Below are the code and all the weights of a small trained network. Each question names an input and a class and asks about switching units off, where a switched-off unit gives its printed mean instead of its output.

import numpy as np


def w(rows, s, z=0):
    codes = np.array(rows[::2]) - 128.0
    scale = np.full(codes.shape[1], s)
    scale[-1] = z or s
    return codes * scale


def norm(h):
    return h / np.sqrt((h * h).mean(-1, keepdims=True) + 1e-5)


def f(y):
    return y / 2 * (1 + np.tanh(0.7978845608 * (y + 0.044715 * y**3)))


def log_softmax(a):
    a = a - a.max(-1, keepdims=True)
    return a - np.log(np.exp(a).sum(-1, keepdims=True))


def net(x, mask):
    res = np.array(x, float).reshape(1, 5) / 4 @ E
    u = 0
    for l in range(3):
        y = f(norm(res) @ A[l][:, :-1].T + A[l][:, -1])
        res = res + np.where(mask[u : u + 6], y, B[l][:, -1]) @ B[l][:, :-1]
        u += 6
    return log_softmax(norm(res)[-1] @ U[:, :-1].T + U[:, -1])


A, B = {}, {}
E = w([
[168,111,137,103,43],'x0',
[61,104,207,122,38],'x1',
[60,156,136,57,63],'x2',
[5,105,72,146,84],'x3',
[179,71,155,105,160],'x4',
],0.002)
A[0] = w([
[85,219,168,118,60,97],'L0N0',
[128,110,84,98,97,163],'L0N1',
[223,79,14,130,189,74],'L0N2',
[81,212,40,5,169,10],'L0N3',
[188,139,28,252,43,90],'L0N4',
[171,207,157,126,65,58],'L0N5',
],0.0038,0.0011)
B[0] = w([
[152,117,113,97,191,208],'L0N0',
[114,151,131,117,110,156],'L0N1',
[122,175,97,165,220,247],'L0N2',
[99,116,255,62,166,159],'L0N3',
[140,150,83,67,139,182],'L0N4',
[113,144,113,122,135,136],'L0N5',
],0.0042,0.0012)
A[1] = w([
[15,138,128,160,141,60],'L1N0',
[217,37,107,129,128,13],'L1N1',
[125,131,191,121,153,175],'L1N2',
[33,112,66,158,137,223],'L1N3',
[158,240,199,178,154,20],'L1N4',
[115,61,88,2,138,249],'L1N5',
],0.0044,0.0013)
B[1] = w([
[129,2,94,73,156,189],'L1N0',
[55,121,192,190,136,122],'L1N1',
[179,155,75,111,156,181],'L1N2',
[234,94,106,127,92,253],'L1N3',
[244,109,88,113,44,158],'L1N4',
[123,192,132,109,133,240],'L1N5',
],0.0048,0.0015)
A[2] = w([
[170,165,81,102,113,81],'L2N0',
[190,122,110,127,153,182],'L2N1',
[153,98,242,147,69,194],'L2N2',
[65,31,73,134,90,102],'L2N3',
[3,110,103,129,179,4],'L2N4',
[209,156,216,128,136,134],'L2N5',
],0.0059,0.0019)
B[2] = w([
[210,135,164,132,64,171],'L2N0',
[84,170,187,165,86,248],'L2N1',
[24,118,120,185,119,236],'L2N2',
[200,61,21,80,164,251],'L2N3',
[213,63,254,171,97,111],'L2N4',
[100,4,146,175,133,246],'L2N5',
],0.0048,0.0019)
U = w([
[181,198,85,93,97,51],'0',
[104,150,216,38,195,148],'1',
[200,173,123,219,250,180],'2',
[40,58,190,214,140,184],'3',
[39,136,109,85,51,5],'4',
[188,133,206,186,65,43],'5',
[167,24,41,73,151,238],'6',
],0.012,0.0018)

Each question gives the input, the list of numbers given to net, and the class t.
The units are the neurons (one row each of A and B). Each row of codes is followed by its name. A weight is (code - 128) times the scale printed after its matrix; where a second scale follows, it is the last column's (A, B and U).
mask holds one flag per neuron, layer by layer. A switched-off neuron (its flag False) gives its mean, the last column of its row in B, instead of its output. The means were averaged over made-up inputs and are rounded, as every weight is.
A unit's drop is (log p(t) with every unit on - log p(t) with that unit switched off) / (log p(t) with every unit on - log p(t) with every unit switched off).
The circuit of an input: a set's keep is (log p(t) with only the set's units on - log p(t) with every unit switched off) / (log p(t) with every unit on - log p(t) with every unit switched off). Starting from the 12 units with the biggest drops (on a tie, the unit counted first), units are removed one at a time, each time the one whose removal leaves the highest keep (on an exact tie, the one counted first), for as long as the keep stays at least 0.8.
circuit, biggest first: the units of the circuit, biggest drop first
top k neurons: the k neurons with the biggest drops, biggest first
k most important neurons of layer l: the k neurons of layer l with the biggest drops, biggest first
drop of u: that unit's drop, to one decimal
input [-6,-1,4,2,3], class 1: circuit, biggest first => [L0N3]
input [7,5,6,-5,5], class 3: top 2 neurons => [L2N2 L2N5]
input [3,0,-8,6,4], class 2: 2 most important neurons of layer 0 => [L0N2 L0N4]
input [-3,1,-2,-7,0], class 5: circuit, biggest first => [L1N4 L2N1]
input [-1,-8,-3,8,3], class 2: circuit, biggest first => [L0N2 L2N3]
input [3,-1,3,3,-7], class 0: circuit, biggest first => [L2N5 L2N2]
input [-8,8,5,8,-1], class 6: circuit, biggest first => [L2N3 L1N0]
input [-5,0,4,-8,1], class 5: 2 most important neurons of layer 1 => [L1N4 L1N2]
input [-4,-6,5,-7,-5], class 5: circuit, biggest first => [L1N4 L2N0 L2N3]
input [2,-8,-3,4,-5], class 0: top 2 neurons => [L2N5 L0N4]
input [-7,5,7,-1,-5], class 1: circuit, biggest first => [L0N0 L2N5 L2N4]
input [-2,-1,3,-1,-8], class 1: top 2 neurons => [L0N3 L2N3]
input [-1,0,8,3,-5], class 1: circuit, biggest first => [L0N3 L0N0 L2N4]
input [7,-5,4,4,-4], class 0: circuit, biggest first => [L2N5]
input [0,-3,7,6,-6], class 6: top 2 neurons => [L1N0 L2N3]
input [8,-1,2,1,-3], class 0: 2 most important neurons of layer 0 => [L0N4 L0N0]
input [1,8,0,5,5], class 6: 2 most important neurons of layer 2 => [L2N3 L2N1]
input [-7,-2,-4,8,1], class 6: 2 most important neurons of layer 1 => [L1N0 L1N3]
input [6,-6,-1,7,5], class 0: drop of L1N4 => -0.1
input [6,-7,-2,1,-4], class 0: drop of L0N4 => 0.4
